Here is a tiny trained network, its code and every weight. The questions are about switching its units off for an input and a target symbol, where a switched-off unit gives its printed mean instead of its output.

import numpy as np


def w(rows, s, z=0):
    codes = np.array(rows[::2]) - 128.0
    scale = np.full(codes.shape[1], s)
    scale[-1] = z or s
    return codes * scale


def f(y):
    return np.maximum(y, 0)


def softmax(a):
    e = np.exp(a - a.max(-1, keepdims=True))
    return e / e.sum(-1, keepdims=True)


def log_softmax(a):
    a = a - a.max(-1, keepdims=True)
    return a - np.log(np.exp(a).sum(-1, keepdims=True))


def net(x, mask):
    ids = ['ΛΠΦΩαβδημ'.index(c) for c in x.split()]
    T = len(ids)
    res = E[ids] + P[:T]
    q, k, v = (res @ M[0].T for M in (Q, K, V))
    z = softmax(np.where(np.tri(T) > 0, q @ k.T / 4**0.5, -1e9)) @ v
    res = res + np.where(mask[0], z, O[0][:, -1]) @ O[0][:, :-1]
    y = f(res @ A[0][:, :-1].T + A[0][:, -1])
    res = res + np.where(mask[1:17], y, B[0][:, -1]) @ B[0][:, :-1]
    return log_softmax(res[-1] @ U[:, :-1].T + U[:, -1])


Q, K, V, O, A, B = {}, {}, {}, {}, {}, {}
E = w([
[50,108,117,137,130],'Λ',
[76,142,130,84,100],'Π',
[81,118,127,163,159],'Φ',
[166,152,128,136,147],'Ω',
[126,148,130,115,109],'α',
[233,145,81,112,199],'β',
[214,171,121,70,66],'δ',
[167,33,86,184,96],'η',
[133,68,129,6,105],'μ',
],0.022)
P = w([
[100,137,250,150,104],'0',
[122,81,163,147,164],'1',
[110,149,170,152,99],'2',
[133,84,96,150,176],'3',
[121,155,116,150,98],'4',
[144,88,48,157,180],'5',
[128,159,70,154,93],'6',
[149,98,19,155,176],'7',
[117,143,144,155,80],'8',
],0.014)
Q[0] = w([
[82,196,5,191,136],'head 0',
[140,36,75,117,113],'head 0',
[94,75,32,57,194],'head 0',
[157,78,134,117,137],'head 0',
],0.018)
K[0] = w([
[34,217,20,162,164],'head 0',
[148,55,102,83,32],'head 0',
[221,50,3,42,61],'head 0',
[181,93,161,129,75],'head 0',
],0.014)
V[0] = w([
[142,132,115,39,183],'head 0',
[122,11,145,78,96],'head 0',
[65,124,86,107,193],'head 0',
[134,159,122,90,183],'head 0',
],0.011)
O[0] = w([
[154,34,184,97,163,252],'head 0',
[172,75,1,152,87,200],'head 0',
[118,66,231,163,64,171],'head 0',
[142,81,202,98,147,192],'head 0',
],0.0089,0.0026)
A[0] = w([
[161,101,139,146,159,113],'neuron 0',
[217,191,188,143,111,195],'neuron 1',
[132,77,169,79,136,52],'neuron 2',
[167,143,177,248,168,105],'neuron 3',
[65,154,112,125,129,49],'neuron 4',
[85,74,58,120,161,46],'neuron 5',
[31,170,146,94,81,113],'neuron 6',
[191,175,154,69,89,78],'neuron 7',
[117,45,114,73,143,140],'neuron 8',
[147,201,156,40,37,154],'neuron 9',
[198,119,148,158,93,174],'neuron 10',
[113,195,155,197,139,99],'neuron 11',
[33,133,194,95,143,69],'neuron 12',
[88,57,126,116,157,226],'neuron 13',
[190,131,119,113,143,4],'neuron 14',
[56,130,106,85,217,32],'neuron 15',
],0.012,0.0046)
B[0] = w([
[80,90,127,143,176,218],'neuron 0',
[100,205,91,192,177,228],'neuron 1',
[133,63,71,177,72,214],'neuron 2',
[111,122,126,5,48,208],'neuron 3',
[104,68,84,150,122,152],'neuron 4',
[147,82,183,68,77,219],'neuron 5',
[145,39,191,184,145,179],'neuron 6',
[129,63,120,96,169,171],'neuron 7',
[134,193,154,85,193,244],'neuron 8',
[216,110,209,121,107,155],'neuron 9',
[104,169,90,112,167,208],'neuron 10',
[154,217,143,69,66,167],'neuron 11',
[57,119,44,119,187,172],'neuron 12',
[103,201,132,160,121,227],'neuron 13',
[99,102,139,143,57,203],'neuron 14',
[244,148,112,178,148,153],'neuron 15',
],0.018,0.011)
U = w([
[110,76,108,188,126,39],'Λ',
[166,45,160,119,187,97],'Π',
[90,127,152,93,102,87],'Φ',
[155,192,126,127,126,48],'Ω',
[175,143,156,161,138,254],'α',
[133,137,64,129,205,198],'β',
[254,103,106,108,215,13],'δ',
[193,72,56,119,129,169],'η',
[161,70,153,31,204,4],'μ',
],0.0083,0.0042)

Each question gives the input, a string of symbols that net reads in full, and the target symbol t.
The units are the heads (4 rows each of Q, K, V and O) and the neurons (one row each of A and B). Each row of codes is followed by its name. A weight is (code - 128) times the scale printed after its matrix; where a second scale follows, it is the last column's (O, A, B and U).
mask holds one flag per unit, heads first, then neurons. A switched-off unit (its flag False) gives its mean, the last column of its rows in O or B, instead of its output. The means were averaged over made-up inputs and are rounded, as every weight is.
A unit's drop is (log p(t) with every unit on - log p(t) with that unit switched off) / (log p(t) with every unit on - log p(t) with every unit switched off).
The circuit of an input: a set's keep is (log p(t) with only the set's units on - log p(t) with every unit switched off) / (log p(t) with every unit on - log p(t) with every unit switched off). Starting from the 12 units with the biggest drops (on a tie, the unit counted first), units are removed one at a time, each time the one whose removal leaves the highest keep (on an exact tie, the one counted first), for as long as the keep stays at least 0.8.
units of the circuit, in order: the units of the circuit, biggest drop first
most important unit: the unit with the biggest drop
k most important neurons: the k neurons with the biggest drops, biggest first
drop when u is switched off: that unit's drop, to one decimal
input β Π μ β Φ β δ Π, target δ: units of the circuit, in order => [neuron 15; head 0]
input β η η δ, target η: units of the circuit, in order => [head 0; neuron 8]
input β μ β Φ, target μ: units of the circuit, in order => [neuron 5; head 0; neuron 8]
input Λ β Λ β η δ Π Φ, target δ: most important unit => neuron 15
input Φ Λ η β, target η: units of the circuit, in order => [head 0; neuron 8; neuron 1]
input β δ μ Λ, target μ: 4 most important neurons => [neuron 5; neuron 8; neuron 1; neuron 2]
input Φ μ δ δ, target μ: 3 most important neurons => [neuron 8; neuron 1; neuron 2]
input Φ η β η η Ω, target η: units of the circuit, in order => [head 0; neuron 8; neuron 1]
input η β μ Φ δ α, target δ: units of the circuit, in order => [head 0; neuron 15; neuron 14; neuron 1]
input Λ β Φ μ β μ β β, target μ: units of the circuit, in order => [neuron 5; neuron 8; head 0]
input Φ δ η δ Λ β μ β Λ, target Λ: units of the circuit, in order => [neuron 6; neuron 8; head 0]
input β β Λ η β μ Π, target Π: units of the circuit, in order => [neuron 6; neuron 9; head 0]
input β β β Λ Φ Λ, target Φ: units of the circuit, in order => [head 0; neuron 1; neuron 13]
input β α β μ β β β δ, target δ: units of the circuit, in order => [neuron 9; neuron 3]
input Φ β α Π, target β: 3 most important neurons => [neuron 12; neuron 8; neuron 13]
input η Φ β Π β β β α Π, target Π: units of the circuit, in order => [neuron 6; neuron 9]
input Π β β β Π η μ β, target μ: 2 most important neurons => [neuron 5; neuron 2]
input Λ β β Φ β Φ μ, target μ: 3 most important neurons => [neuron 8; neuron 5; neuron 1]
input β β Φ β μ Ω, target μ: 4 most important neurons => [neuron 1; neuron 5; neuron 8; neuron 2]
input Ω η β η β Λ, target η: most important neuron => [neuron 5]
input η Λ η β Ω Φ η Φ Φ, target Φ: 2 most important neurons => [neuron 3; neuron 11]
input Φ δ Φ β, target δ: 3 most important neurons => [neuron 15; neuron 3; neuron 2]
input η β Ω Π, target β: units of the circuit, in order => [neuron 3; neuron 14]
input Λ β η β Π η δ Ω, target η: 3 most important neurons => [neuron 8; neuron 1; neuron 13]
input Φ η β α, target η: most important unit => head 0
input Λ β β η β Φ, target η: 2 most important neurons => [neuron 8; neuron 5]
input η β Ω, target Ω: drop when head 0 is switched off => 0.4
input β β μ Φ β Φ δ Λ, target δ: drop when head 0 is switched off => 0.3
input Ω β μ Π, target μ: drop when neuron 10 is switched off => 0.0
input β β Φ Π β Φ Ω, target Ω: drop when neuron 6 is switched off => 0.1
